Here is a tiny trained network, its code and every weight. The questions are about switching its units off for an input and a target symbol, where a switched-off unit gives its printed mean instead of its output.

import numpy as np


def w(rows, s, z=0):
    codes = np.array(rows[::2]) - 128.0
    scale = np.full(codes.shape[1], s)
    scale[-1] = z or s
    return codes * scale


def norm(h):
    return h / np.sqrt((h * h).mean(-1, keepdims=True) + 1e-5)


def f(y):
    return np.maximum(y, 0)


def softmax(a):
    e = np.exp(a - a.max(-1, keepdims=True))
    return e / e.sum(-1, keepdims=True)


def log_softmax(a):
    a = a - a.max(-1, keepdims=True)
    return a - np.log(np.exp(a).sum(-1, keepdims=True))


def net(x, mask):
    ids = ['Ωαβγθψ'.index(c) for c in x.split()]
    T = len(ids)
    res = E[ids] + P[:T]
    r = norm(res)
    for j in range(2):
        rows = slice(4 * j, 4 * j + 4)
        q, k, v = (r @ M[0][rows].T for M in (Q, K, V))
        z = softmax(np.where(np.tri(T) > 0, q @ k.T / 4**0.5, -1e9)) @ v
        o = O[0][rows]
        res = res + np.where(mask[j], z, o[:, -1]) @ o[:, :-1]
    y = f(norm(res) @ A[0][:, :-1].T + A[0][:, -1])
    res = res + np.where(mask[2:10], y, B[0][:, -1]) @ B[0][:, :-1]
    return log_softmax(norm(res)[-1] @ U[:, :-1].T + U[:, -1])


Q, K, V, O, A, B = {}, {}, {}, {}, {}, {}
E = w([
[200,52,156,136,37,111,138,94,209,34,158,157],'Ω',
[148,51,163,64,172,88,98,110,108,156,117,161],'α',
[200,249,90,47,90,151,143,96,148,172,107,89],'β',
[132,171,150,113,131,38,215,91,96,132,252,122],'γ',
[82,193,149,42,2,156,156,133,119,168,111,194],'θ',
[121,197,103,105,127,151,105,51,79,191,249,176],'ψ',
],0.013)
P = w([
[130,112,37,189,97,128,177,149,146,124,12,167],'0',
[201,181,212,179,28,73,47,181,95,163,133,154],'1',
[149,151,56,70,79,133,158,91,137,145,181,165],'2',
[184,164,241,181,86,90,80,112,70,132,122,121],'3',
[130,132,89,71,98,119,134,103,128,125,181,161],'4',
[217,142,190,137,84,112,76,192,97,141,139,101],'5',
[125,118,79,69,124,138,130,96,113,128,175,126],'6',
[113,155,238,156,98,149,90,113,86,141,135,98],'7',
[120,139,100,47,141,154,132,104,126,120,173,104],'8',
[153,142,223,130,106,178,103,134,81,148,143,67],'9',
[109,84,106,78,143,168,123,112,116,127,150,105],'10',
[182,129,196,146,134,227,132,145,112,161,162,74],'11',
],0.011)
Q[0] = w([
[123,111,95,227,176,194,36,187,95,120,64,167],'H1',
[143,157,226,222,127,157,51,199,108,115,123,2],'H1',
[147,198,238,155,171,160,92,168,52,171,115,76],'H1',
[187,161,192,101,109,191,130,170,91,230,134,111],'H1',
[148,169,201,236,84,140,83,173,104,129,142,71],'H2',
[95,88,47,47,106,52,171,100,166,82,101,121],'H2',
[178,226,216,122,39,177,155,96,78,153,204,87],'H2',
[130,183,204,214,133,84,64,219,92,154,85,116],'H2',
],0.01)
K[0] = w([
[122,187,189,131,81,134,109,161,102,128,233,84],'H1',
[178,99,183,31,97,157,48,46,153,130,153,103],'H1',
[122,77,189,77,155,121,81,107,156,162,153,63],'H1',
[152,60,210,115,147,129,138,151,139,121,109,118],'H1',
[151,80,192,72,133,143,79,105,167,90,191,40],'H2',
[86,191,72,156,97,50,203,176,110,130,58,134],'H2',
[126,24,176,77,136,166,130,124,167,95,94,69],'H2',
[118,137,213,9,94,124,51,107,139,117,200,77],'H2',
],0.011)
V[0] = w([
[102,95,186,140,170,48,146,135,153,147,158,152],'H1',
[56,235,141,106,98,97,182,174,111,112,147,88],'H1',
[148,120,80,141,142,213,99,64,156,132,119,113],'H1',
[95,83,160,54,113,185,106,118,124,157,102,166],'H1',
[113,133,129,131,129,149,93,103,78,155,234,110],'H2',
[166,81,137,200,119,179,126,126,244,26,137,99],'H2',
[94,91,120,141,39,180,133,87,213,42,136,194],'H2',
[149,176,100,112,114,201,85,77,131,141,146,96],'H2',
],0.011)
O[0] = w([
[167,82,143,81,109,121,158,132,104,178,162,148,115],'H1',
[45,150,164,112,49,65,129,79,132,105,131,39,67],'H1',
[164,184,78,130,183,147,102,180,139,128,117,171,127],'H1',
[116,67,86,131,168,84,139,184,191,157,144,124,138],'H1',
[184,157,131,130,101,131,96,196,50,158,209,131,88],'H2',
[136,161,217,190,101,168,64,56,155,91,143,107,185],'H2',
[137,95,218,101,144,244,69,107,169,125,150,69,252],'H2',
[190,117,105,98,106,118,58,89,139,203,138,162,117],'H2',
],0.011,0.016)
A[0] = w([
[155,147,105,147,212,165,133,162,115,115,186,113,129],'N1',
[104,185,111,179,131,124,60,43,219,39,51,121,79],'N2',
[121,215,123,86,141,170,85,140,148,137,87,165,141],'N3',
[146,189,250,212,95,250,17,104,139,116,169,102,167],'N4',
[60,135,74,128,201,182,160,90,189,43,41,184,151],'N5',
[114,180,104,208,185,124,78,143,130,49,92,85,68],'N6',
[103,157,60,121,110,75,171,175,93,135,132,152,159],'N7',
[45,84,162,135,139,172,108,120,227,108,135,50,3],'N8',
],0.011,0.0044)
B[0] = w([
[115,66,138,79,133,125,190,154,177,104,96,168,150],'N1',
[213,72,79,82,79,122,100,132,77,189,183,201,181],'N2',
[169,41,113,111,172,157,171,146,135,87,140,148,154],'N3',
[214,131,237,149,149,246,109,86,229,99,144,103,255],'N4',
[117,237,133,169,97,103,33,154,85,84,194,82,161],'N5',
[142,87,133,129,160,192,102,194,96,133,189,182,140],'N6',
[134,109,192,167,196,193,112,121,174,93,103,129,160],'N7',
[191,154,104,116,223,58,158,92,195,193,109,119,183],'N8',
],0.012,0.029)
U = w([
[66,208,131,179,201,135,115,233,130,26,167,83,82],'Ω',
[141,180,50,96,204,70,129,52,193,161,61,92,90],'α',
[1,95,96,74,68,175,151,124,126,90,113,80,255],'β',
[142,26,29,56,176,180,247,121,167,114,105,211,71],'γ',
[145,118,85,138,78,146,31,161,38,147,201,125,127],'θ',
[153,100,193,206,169,226,84,89,149,132,121,78,133],'ψ',
],0.0061,0.0043)

Each question gives the input, a string of symbols that net reads in full, and the target symbol t.
The units are the heads (4 rows each of Q, K, V and O) and the neurons (one row each of A and B). Each row of codes is followed by its name. A weight is (code - 128) times the scale printed after its matrix; where a second scale follows, it is the last column's (O, A, B and U).
mask holds one flag per unit, heads first, then neurons. A switched-off unit (its flag False) gives its mean, the last column of its rows in O or B, instead of its output. The means were averaged over made-up inputs and are rounded, as every weight is.
A unit's drop is (log p(t) with every unit on - log p(t) with that unit switched off) / (log p(t) with every unit on - log p(t) with every unit switched off).
The circuit of an input: a set's keep is (log p(t) with only the set's units on - log p(t) with every unit switched off) / (log p(t) with every unit on - log p(t) with every unit switched off). Starting from all 10 units, units are removed one at a time, each time the one whose removal leaves the highest keep (on an exact tie, the one counted first), for as long as the keep stays at least 0.8.
circuit, biggest first: the units of the circuit, biggest drop first
most important unit: the unit with the biggest drop
top k neurons: the k neurons with the biggest drops, biggest first
which heads matter: for each layer, one digit per head in row order, 1 if its drop is at least 0.15 and else 0, layers parted by /
drop of u: that unit's drop, to one decimal
input ψ β ψ ψ, target θ: top 2 neurons => [N4, N8]
input ψ γ α Ω γ Ω Ω β Ω, target γ: most important unit => H2
input θ θ γ γ, target Ω: which heads matter => 11
input γ ψ β ψ ψ γ β Ω β Ω Ω α, target γ: which heads matter => 11
input α α γ Ω ψ γ γ ψ γ α ψ, target Ω: which heads matter => 01
input γ α β, target β: circuit, biggest first => [H1, H2, N4]
input β Ω γ α Ω θ Ω γ ψ, target θ: which heads matter => 01
input ψ ψ α θ α ψ γ, target γ: which heads matter => 01
input β Ω ψ ψ γ Ω α ψ γ θ β, target θ: which heads matter => 01
input β γ β β, target α: circuit, biggest first => [H2, N4, H1]
input θ ψ β γ β Ω θ, target α: which heads matter => 11
input γ Ω γ, target β: top 2 neurons => [N4, N8]
input γ γ α α β ψ α Ω α Ω β, target β: circuit, biggest first => [H1, H2, N4, N8]
input ψ α θ γ, target γ: top 2 neurons => [N4, N5]
input α ψ α, target Ω: top 4 neurons => [N5, N4, N2, N8]
input ψ ψ Ω Ω ψ γ θ ψ ψ β θ, target γ: circuit, biggest first => [H2, N4]
input ψ α γ α θ, target γ: top 3 neurons => [N4, N5, N3]
input β Ω ψ ψ θ Ω α, target θ: top 2 neurons => [N5, N2]
input α β ψ Ω β β γ, target Ω: top neuron => [N5]
input γ γ θ, target β: drop of N7 => 0.0
input β Ω Ω ψ γ, target θ: drop of N2 => 0.2
input α ψ β ψ α α α Ω ψ Ω Ω, target Ω: drop of H1 => 0.1
